Small tables with named rows and columns. After each table, cells are looked up by row and column.

Table mes
	zaz	sovul	zug	zedetoz	fum	dok	tedeb	gari
vut	0.3	0.0	-0.4	-0.6	0.9	0.0	0.3	0.1
rara	0.2	-0.4	0.3	0.2	0.2	0.5	0.3	0.0
taked	0.2	0.4	0.1	-1.0	0.6	-0.8	0.1	-0.4
vapile	-0.6	0.2	0.6	-0.1	0.4	0.1	-0.1	-0.4

taked, zaz: 0.2
taked, zedetoz: -1.0
rara, gari: 0.0
vut, gari: 0.1
vut, dok: 0.0
vapile, tedeb: -0.1
rara, fum: 0.2
vapile, sovul: 0.2
vut, zaz: 0.3
vapile, fum: 0.4
vut, zedetoz: -0.6
vapile, gari: -0.4
taked, fum: 0.6
taked, sovul: 0.4
vapile, zug: 0.6
vut, zug: -0.4
rara, zaz: 0.2
taked, zug: 0.1

Table bem
fields: gol, goti, sebeser, mubuv, boz
sovog: [-0.6, 6.3, 1.0, -2.1, -4.5]
sak: [1.5, 3.1, 2.5, -0.3, -5.2]
mon: [-5.2, -6.0, -6.2, 1.9, -2.1]
gom: [-4.8, -4.8, -0.3, -6.1, 3.0]
nok: [-5.2, -4.2, 0.3, -6.9, 2.1]
molu: [-3.8, -3.3, -1.6, -6.9, 2.8]

gol of sak: 1.5
boz of sak: -5.2
sebeser of nok: 0.3
sebeser of sovog: 1.0
gol of gom: -4.8
goti of sak: 3.1
goti of sovog: 6.3
gol of nok: -5.2
mubuv of sovog: -2.1
sebeser of sak: 2.5
goti of mon: -6.0

fulur.csv
,kobuv,sife,kuduge,rur,tapazik,nifelir,tadob,pido,tiz
ropavuz,3.0,3.9,8.0,7.0,5.7,3.0,2.4,2.7,7.2
nekizaz,4.3,5.3,6.8,4.9,3.9,5.0,4.9,4.1,4.6
gituve,5.1,3.6,4.0,4.3,4.3,3.8,4.6,5.0,3.9
magez,4.9,4.9,6.6,6.9,6.4,4.2,5.2,5.0,5.6
bagap,5.1,3.1,5.5,4.8,3.3,4.9,4.7,4.9,4.5
ludemi,6.4,5.1,5.1,3.3,3.8,7.3,4.9,3.8,3.8

rur of ropavuz is 7.0
tadob of magez is 5.2
tadob of nekizaz is 4.9
tiz of nekizaz is 4.6
tadob of ropavuz is 2.4
tiz of ropavuz is 7.2
kobuv of bagap is 5.1
rur of gituve is 4.3
nifelir of gituve is 3.8
rur of bagap is 4.8
sife of ludemi is 5.1
kuduge of magez is 6.6

Table vegop
,bufud,mubefo,dig,venole,niligiz,zuripi
pirisef,73.9,61.5,26.8,63.6,44.0,65.4
luv,56.2,67.9,29.9,69.2,71.1,77.5
bopetin,81.4,62.1,11.2,48.9,62.9,71.4
raz,61.4,66.6,34.2,72.3,59.3,70.1
pev,81.7,58.4,27.9,64.3,29.1,53.9
rebu,66.7,54.2,50.0,63.6,24.6,53.1
beniba,60.4,66.9,36.1,73.2,50.3,67.2
luf,55.2,63.7,54.3,64.6,49.5,67.6
zop,82.7,57.0,15.6,55.6,48.0,61.8
gul,62.0,70.4,26.0,64.0,73.3,79.1
sifabib,76.7,63.4,19.4,56.1,58.4,68.9

niligiz of luv = 71.1
dig of zop = 15.6
mubefo of beniba = 66.9
mubefo of gul = 70.4
niligiz of raz = 59.3
dig of pev = 27.9
venole of rebu = 63.6
dig of sifabib = 19.4
venole of beniba = 73.2
mubefo of bopetin = 62.1
bufud of luf = 55.2
niligiz of zop = 48.0
mubefo of pev = 58.4
niligiz of pirisef = 44.0
dig of luf = 54.3
bufud of rebu = 66.7

Table donafe
         zaba  buz  zep  guzete  tul  les  veguvig
rav       131  139   51     161  244  120      145
befozi    154   51  177     123  126  178      196
tud       147   51  138     136  142  126      109
bederar   136  233  140     163  117  143      142
dafamud   118  231  136     132  113  150      116
zap       127  134  126      51  179  170       51
viror      88  144  200     110  115  152      157
nidibu    173  159  142     152  158  124      119
vib       148  126  138     185  153  121       51
ber       135   51  141     178  166  139      182

What is the buz of vib in donafe? 126
What is the tul of ber in donafe? 166
What is the guzete of ber in donafe? 178
What is the zaba of bederar in donafe? 136
What is the veguvig of nidibu in donafe? 119
What is the les of ber in donafe? 139
What is the zaba of tud in donafe? 147
What is the guzete of bederar in donafe? 163
What is the les of zap in donafe? 170
What is the veguvig of viror in donafe? 157
What is the les of vib in donafe? 121
What is the les of nidibu in donafe? 124
What is the zep of vib in donafe? 138
What is the buz of ber in donafe? 51
What is the les of dafamud in donafe? 150
What is the zep of ber in donafe? 141
What is the guzete of viror in donafe? 110
What is the guzete of vib in donafe? 185
What is the zep of bederar in donafe? 140
What is the buz of dafamud in donafe? 231

sinot:
,luf,kuvira,rigonat,tev
pazuva,5,51,9,60
gez,6,59,10,14
kitisi,9,42,64,37
fegag,57,37,51,30
rela,22,79,19,85
vosar,58,84,58,85
bomobis,56,50,30,85
tera,77,53,79,26
vivum,39,22,5,59
tipates,55,33,69,23

kuvira of rela = 79
rigonat of tera = 79
rigonat of gez = 10
tev of pazuva = 60
luf of pazuva = 5
tev of kitisi = 37
rigonat of bomobis = 30

ver
|  | bes | bav | nes | rutav | nupon |
|---|---|---|---|---|---|
| zat | 62104 | -12790 | 42433 | 23587 | -7974 |
| koma | 54119 | -55281 | 8816 | 22271 | 11141 |
| zam | 59637 | -631 | 48194 | 21062 | -14554 |
| dunu | 61519 | -35507 | 27339 | 24703 | 3374 |
| sumobi | 58562 | -45039 | 18972 | 23627 | 7940 |
| tesun | 40972 | -70731 | -10210 | 16447 | 16597 |
| nilazer | 41032 | 33236 | 57152 | 10711 | -33854 |
| lis | 55452 | 10827 | 52652 | 18335 | -20693 |
| gemu | 49279 | 22336 | 55545 | 14924 | -27208 |
| ful | 62910 | -24601 | 35110 | 24364 | -2467 |
| luk | 31916 | 43454 | 56806 | 5097 | -40234 |
| vatuf | 48727 | -63652 | -495 | 19860 | 14645 |

What is the bav of koma in ver?
-55281
What is the rutav of zat in ver?
23587
What is the nupon of zat in ver?
-7974
What is the bav of tesun in ver?
-70731
What is the bav of nilazer in ver?
33236
What is the nes of koma in ver?
8816
What is the nupon of sumobi in ver?
7940
What is the bav of dunu in ver?
-35507
What is the rutav of koma in ver?
22271
What is the nupon of vatuf in ver?
14645
What is the nes of zam in ver?
48194
What is the bav of sumobi in ver?
-45039
What is the bav of lis in ver?
10827
What is the nupon of gemu in ver?
-27208
What is the bav of zat in ver?
-12790
What is the bav of ful in ver?
-24601
Row with the largest rutav: dunu

Table nerol
         kefo  sizav   vis  gimi   nuf  zaparo  lenodo  pegis  sugagu
gel       0.2    0.4  -0.8   0.1  -0.1    -0.2     0.3    0.1     0.2
zibovar   0.6    0.4   0.2  -0.5   0.2     0.3     0.7   -0.1    -0.1
zetuf     0.0    0.3  -0.2   0.5   0.3     0.5     0.3   -0.6     0.1
sanamu    0.0    0.3  -0.1   0.4   0.4     0.5     0.2   -0.7     0.0
kel       0.0    0.3  -0.3   0.6   0.1     0.6     0.1   -0.6    -0.2
zofa      0.7    0.3   0.2  -0.5   0.2     0.2     0.6   -0.1     0.0
fov       0.8    0.4   0.3  -0.5   0.2     0.2     0.7    0.0     0.0
zevifi    0.0    0.3  -0.2   0.5   0.3     0.5     0.2   -0.6     0.1
bukeluv   0.3    0.4  -0.8   0.0  -0.1    -0.2     0.3    0.1     0.3
zofopag   0.2    0.3  -0.2   0.8   0.1     0.4     0.1   -0.5     0.0
natedu    0.2    0.3  -0.7  -0.1  -0.1    -0.1     0.2    0.1     0.3
delupa    0.0    0.3  -0.1   0.5   0.4     0.5     0.3   -0.6     0.0

sugagu of sanamu = 0.0
vis of zetuf = -0.2
gimi of bukeluv = 0.0
lenodo of natedu = 0.2
nuf of zibovar = 0.2
lenodo of gel = 0.3
lenodo of sanamu = 0.2
lenodo of zofopag = 0.1
sizav of fov = 0.4
kefo of zofopag = 0.2
sugagu of zibovar = -0.1
lenodo of zibovar = 0.7
kefo of bukeluv = 0.3
sugagu of delupa = 0.0
vis of delupa = -0.1

